Below are the code and all the weights of a small trained network. Each question names an input and a class and asks about switching units off, where a switched-off unit gives its printed mean instead of its output.

import numpy as np


def w(rows, s, z=0):
    codes = np.array(rows[::2]) - 128.0
    scale = np.full(codes.shape[1], s)
    scale[-1] = z or s
    return codes * scale


def f(y):
    return np.maximum(y, 0)


def log_softmax(a):
    a = a - a.max(-1, keepdims=True)
    return a - np.log(np.exp(a).sum(-1, keepdims=True))


def net(x, mask):
    res = np.array(x, float).reshape(1, 4) / 4 @ E
    y = f(res @ A[0][:, :-1].T + A[0][:, -1])
    res = res + np.where(mask, y, B[0][:, -1]) @ B[0][:, :-1]
    return log_softmax(res[-1] @ U[:, :-1].T + U[:, -1])


A, B = {}, {}
E = w([
[90,113,190,136,186,230],'x0',
[115,92,81,222,210,95],'x1',
[60,162,182,105,147,11],'x2',
[116,207,149,242,67,138],'x3',
],0.012)
A[0] = w([
[186,153,65,126,109,64,37],'neuron 1',
[187,59,106,59,174,87,90],'neuron 2',
[213,107,92,170,124,192,75],'neuron 3',
[124,160,118,155,195,80,104],'neuron 4',
[205,119,126,128,136,148,34],'neuron 5',
[17,96,180,160,180,216,44],'neuron 6',
[174,106,65,121,48,30,57],'neuron 7',
[128,84,83,54,179,121,36],'neuron 8',
[172,161,32,124,93,64,61],'neuron 9',
[91,162,216,28,10,139,7],'neuron 10',
[38,136,182,110,131,51,63],'neuron 11',
[225,131,32,149,120,231,120],'neuron 12',
[73,163,155,115,153,80,54],'neuron 13',
[130,206,143,199,60,136,83],'neuron 14',
[110,75,109,63,174,118,51],'neuron 15',
[116,200,132,196,116,127,102],'neuron 16',
[206,127,183,87,23,159,33],'neuron 17',
[59,210,153,106,188,87,104],'neuron 18',
[202,93,41,147,100,220,83],'neuron 19',
[147,54,126,198,161,86,24],'neuron 20',
[108,174,153,174,93,135,75],'neuron 21',
[126,196,141,193,100,138,81],'neuron 22',
[105,115,169,136,155,168,4],'neuron 23',
[106,143,177,225,64,132,66],'neuron 24',
[20,132,211,120,148,46,87],'neuron 25',
[82,131,215,133,172,184,62],'neuron 26',
[134,110,95,36,190,129,89],'neuron 27',
[62,80,123,183,176,148,49],'neuron 28',
[108,121,225,146,208,189,10],'neuron 29',
[218,106,85,150,68,45,66],'neuron 30',
[184,97,107,149,128,168,30],'neuron 31',
[91,105,40,225,218,112,43],'neuron 32',
[117,97,6,194,166,71,22],'neuron 33',
],0.012,0.0045)
B[0] = w([
[104,116,193,156,115,215,187],'neuron 1',
[216,196,160,152,204,120,222],'neuron 2',
[100,92,116,168,116,58,210],'neuron 3',
[119,115,80,86,73,123,178],'neuron 4',
[103,123,105,165,135,112,156],'neuron 5',
[120,123,199,132,100,210,225],'neuron 6',
[106,109,204,150,70,210,221],'neuron 7',
[165,195,143,147,185,110,202],'neuron 8',
[126,103,246,145,67,220,204],'neuron 9',
[75,164,6,51,101,169,240],'neuron 10',
[75,90,95,188,140,62,213],'neuron 11',
[98,24,92,188,109,19,255],'neuron 12',
[136,49,110,138,118,80,181],'neuron 13',
[180,178,113,140,210,132,212],'neuron 14',
[213,188,143,152,157,82,198],'neuron 15',
[205,179,147,158,192,120,193],'neuron 16',
[95,166,43,46,81,108,208],'neuron 17',
[105,42,104,169,117,56,200],'neuron 18',
[80,54,124,165,139,52,240],'neuron 19',
[103,168,65,55,128,148,181],'neuron 20',
[180,180,121,130,156,111,178],'neuron 21',
[206,179,116,134,184,99,192],'neuron 22',
[141,97,149,137,94,189,162],'neuron 23',
[183,201,106,155,228,125,203],'neuron 24',
[74,27,122,192,140,32,232],'neuron 25',
[116,100,206,120,83,247,201],'neuron 26',
[209,231,134,130,226,102,213],'neuron 27',
[122,167,114,77,75,169,185],'neuron 28',
[118,124,214,137,81,211,207],'neuron 29',
[117,94,233,150,87,233,208],'neuron 30',
[120,68,110,145,131,110,174],'neuron 31',
[100,186,33,2,87,124,231],'neuron 32',
[101,164,86,57,102,169,215],'neuron 33',
],0.0086,0.015)
U = w([
[97,41,107,212,156,56,191],'0',
[248,175,129,174,217,123,90],'1',
[117,96,205,160,116,225,228],'2',
[90,149,32,38,120,149,3],'3',
],0.013,0.00077)

Each question gives the input, the list of numbers given to net, and the class t.
The units are the neurons (one row each of A and B). Each row of codes is followed by its name. A weight is (code - 128) times the scale printed after its matrix; where a second scale follows, it is the last column's (A, B and U).
mask holds one flag per neuron, in row order. A switched-off neuron (its flag False) gives its mean, the last column of its row in B, instead of its output. The means were averaged over made-up inputs and are rounded, as every weight is.
A unit's drop is (log p(t) with every unit on - log p(t) with that unit switched off) / (log p(t) with every unit on - log p(t) with every unit switched off).
The circuit of an input: a set's keep is (log p(t) with only the set's units on - log p(t) with every unit switched off) / (log p(t) with every unit on - log p(t) with every unit switched off). Starting from the 12 units with the biggest drops (on a tie, the unit counted first), units are removed one at a time, each time the one whose removal leaves the highest keep (on an exact tie, the one counted first), for as long as the keep stays at least 0.8.
units of the circuit, in order: the units of the circuit, biggest drop first
unit that matters most: the unit with the biggest drop
k most important neurons: the k neurons with the biggest drops, biggest first
drop when u is switched off: that unit's drop, to one decimal
input [5,1,3,5], class 1: most important neuron : neuron 24
input [-6,5,3,-5], class 2: units of the circuit, in order : neuron 7; neuron 9
input [3,5,-5,2], class 0: 4 most important neurons : neuron 12; neuron 10; neuron 19; neuron 3
input [-5,8,-4,-7], class 3: 3 most important neurons : neuron 32; neuron 33; neuron 20
input [5,2,5,6], class 1: 3 most important neurons : neuron 24; neuron 12; neuron 16
input [4,6,-2,-5], class 3: 2 most important neurons : neuron 32; neuron 28
input [-6,-7,-7,-6], class 0: 3 most important neurons : neuron 12; neuron 19; neuron 32
input [-7,-7,-2,-8], class 1: 2 most important neurons : neuron 2; neuron 27
input [7,2,-2,-8], class 1: 2 most important neurons : neuron 27; neuron 15
input [4,3,-3,-4], class 1: 3 most important neurons : neuron 7; neuron 30; neuron 9
input [4,-8,-8,-4], class 0: 2 most important neurons : neuron 12; neuron 19
input [-8,6,-3,-6], class 2: 3 most important neurons : neuron 30; neuron 9; neuron 7
input [-2,-8,-7,3], class 3: 3 most important neurons : neuron 17; neuron 10; neuron 25
input [5,7,-3,8], class 1: units of the circuit, in order : neuron 24
input [-8,2,-8,-7], class 0: 3 most important neurons : neuron 12; neuron 19; neuron 3
input [-3,7,5,2], class 3: 2 most important neurons : neuron 32; neuron 33
input [-3,-1,-3,1], class 0: drop when neuron 18 is switched off : -0.1
input [7,-8,6,5], class 3: drop when neuron 10 is switched off : 2.8
input [-7,-3,4,-4], class 2: drop when neuron 4 is switched off : 0.0
input [6,1,5,7], class 1: drop when neuron 24 is switched off : 0.3
input [3,-7,-5,-3], class 3: unit that matters most : neuron 17
